Below are the code and all the weights of a small trained network. Each question names an input and a class and asks about switching units off, where a switched-off unit gives its printed mean instead of its output.

import numpy as np


def w(rows, s, z=0):
    codes = np.array(rows[::2]) - 128.0
    scale = np.full(codes.shape[1], s)
    scale[-1] = z or s
    return codes * scale


def f(y):
    return y / 2 * (1 + np.tanh(0.7978845608 * (y + 0.044715 * y**3)))


def log_softmax(a):
    a = a - a.max(-1, keepdims=True)
    return a - np.log(np.exp(a).sum(-1, keepdims=True))


def net(x, mask):
    res = np.array(x, float).reshape(1, 7) / 4 @ E
    y = f(res @ A[0][:, :-1].T + A[0][:, -1])
    res = res + np.where(mask, y, B[0][:, -1]) @ B[0][:, :-1]
    return log_softmax(res[-1] @ U[:, :-1].T + U[:, -1])


A, B = {}, {}
E = w([
[128,130,126,125,131,127],'x0',
[103,87,83,115,169,99],'x1',
[32,223,184,89,160,61],'x2',
[123,123,122,127,134,122],'x3',
[87,64,180,227,199,192],'x4',
[168,109,149,218,119,5],'x5',
[145,253,64,224,181,164],'x6',
],0.0069)
A[0] = w([
[113,74,197,96,68,126,70],'N0',
[135,195,99,175,135,156,72],'N1',
[91,92,182,195,134,178,85],'N2',
[209,66,116,166,106,188,99],'N3',
[60,188,223,124,122,105,69],'N4',
[96,137,130,126,146,124,254],'N5',
[109,74,134,81,149,99,236],'N6',
[187,132,170,178,119,54,100],'N7',
[154,82,66,135,132,142,201],'N8',
[115,114,95,184,114,1,143],'N9',
[193,83,93,147,95,164,72],'N10',
[82,107,162,170,178,170,122],'N11',
[76,145,85,70,130,186,97],'N12',
[159,193,84,163,157,134,118],'N13',
[25,136,145,119,176,90,121],'N14',
[159,194,134,171,126,146,214],'N15',
[148,157,26,83,74,88,90],'N16',
[124,170,75,173,128,147,76],'N17',
[75,75,108,175,193,149,127],'N18',
[127,162,56,152,184,134,123],'N19',
[76,92,165,180,164,158,76],'N20',
],0.0093,0.0091)
B[0] = w([
[49,19,92,117,154,93,162],'N0',
[85,28,84,99,149,98,151],'N1',
[191,129,141,77,131,85,164],'N2',
[102,207,71,122,146,107,192],'N3',
[129,178,1,115,184,95,175],'N4',
[149,169,147,191,55,163,254],'N5',
[107,108,109,180,67,140,246],'N6',
[150,95,106,115,188,229,170],'N7',
[99,203,124,174,91,117,206],'N8',
[154,116,122,131,155,221,211],'N9',
[97,208,16,114,212,75,158],'N10',
[184,110,146,92,104,91,174],'N11',
[180,89,124,117,182,226,163],'N12',
[104,55,146,119,120,97,173],'N13',
[151,174,38,147,126,105,186],'N14',
[125,80,136,166,67,118,229],'N15',
[209,110,189,68,141,65,172],'N16',
[66,65,118,105,165,101,142],'N17',
[184,136,153,98,98,90,176],'N18',
[93,62,144,115,106,118,166],'N19',
[174,123,134,77,147,102,154],'N20',
],0.0092,0.0082)
U = w([
[127,143,126,150,76,132,254],'0',
[101,201,43,124,175,82,73],'1',
[42,32,125,115,123,85,70],'2',
[225,139,182,66,120,61,99],'3',
[116,152,149,163,78,144,197],'4',
[117,153,144,165,77,144,169],'5',
[155,114,122,116,185,249,93],'6',
[48,191,253,141,165,123,21],'7',
],0.013,0.0078)

Each question gives the input, the list of numbers given to net, and the class t.
The units are the neurons (one row each of A and B). Each row of codes is followed by its name. A weight is (code - 128) times the scale printed after its matrix; where a second scale follows, it is the last column's (A, B and U).
mask holds one flag per neuron, in row order. A switched-off neuron (its flag False) gives its mean, the last column of its row in B, instead of its output. The means were averaged over made-up inputs and are rounded, as every weight is.
A unit's drop is (log p(t) with every unit on - log p(t) with that unit switched off) / (log p(t) with every unit on - log p(t) with every unit switched off).
The circuit of an input: a set's keep is (log p(t) with only the set's units on - log p(t) with every unit switched off) / (log p(t) with every unit on - log p(t) with every unit switched off). Starting from the 12 units with the biggest drops (on a tie, the unit counted first), units are removed one at a time, each time the one whose removal leaves the highest keep (on an exact tie, the one counted first), for as long as the keep stays at least 0.8.
circuit, biggest first: the units of the circuit, biggest drop first
unit that matters most: the unit with the biggest drop
k most important neurons: the k neurons with the biggest drops, biggest first
input [3,-6,-7,4,-7,-4,-4], class 1: circuit, biggest first : [N10; N3]
input [-6,-4,6,0,6,7,7], class 2: circuit, biggest first : [N1; N13]
input [7,0,-2,0,-5,5,-8], class 2: circuit, biggest first : [N0]
input [6,-6,2,3,-8,7,4], class 3: 2 most important neurons : [N16; N6]
input [5,-6,8,-4,4,7,-6], class 1: 2 most important neurons : [N4; N14]
input [-6,-5,8,-3,8,4,7], class 1: 3 most important neurons : [N4; N14; N16]
input [-6,-3,-1,-2,1,6,8], class 2: circuit, biggest first : [N1; N13; N17]
input [3,-6,-3,-1,-5,3,8], class 2: circuit, biggest first : [N1; N13; N17]
input [0,-6,3,-5,-6,8,-6], class 6: circuit, biggest first : [N7; N9]
input [-1,3,-2,1,8,8,4], class 3: circuit, biggest first : [N18; N2]
input [-3,3,-4,0,4,8,1], class 6: 2 most important neurons : [N7; N9]
input [6,5,5,2,3,-2,-5], class 5: 2 most important neurons : [N6; N5]
input [5,-2,-7,-2,6,3,1], class 1: circuit, biggest first : [N3; N10]
input [6,-7,-5,-7,-4,-3,-8], class 2: circuit, biggest first : [N0]
input [-1,-7,-8,1,1,-4,1], class 1: 2 most important neurons : [N10; N3]
input [-2,-5,8,-3,-2,-6,0], class 1: 2 most important neurons : [N4; N14]
input [-7,0,7,0,-3,0,8], class 2: circuit, biggest first : [N13; N1; N19]
input [7,8,-5,4,5,-6,1], class 0: circuit, biggest first : [N8; N18]
input [3,-4,-8,-5,-3,5,5], class 1: 2 most important neurons : [N10; N3]
input [-7,2,1,-7,8,8,-6], class 3: 4 most important neurons : [N2; N18; N20; N11]
input [3,-5,-7,7,1,8,-4], class 6: unit that matters most : N7
input [2,7,-8,-8,0,-8,1], class 1: 4 most important neurons : [N10; N3; N8; N9]
input [-5,-6,6,-7,-4,-5,-7], class 2: 2 most important neurons : [N0; N8]
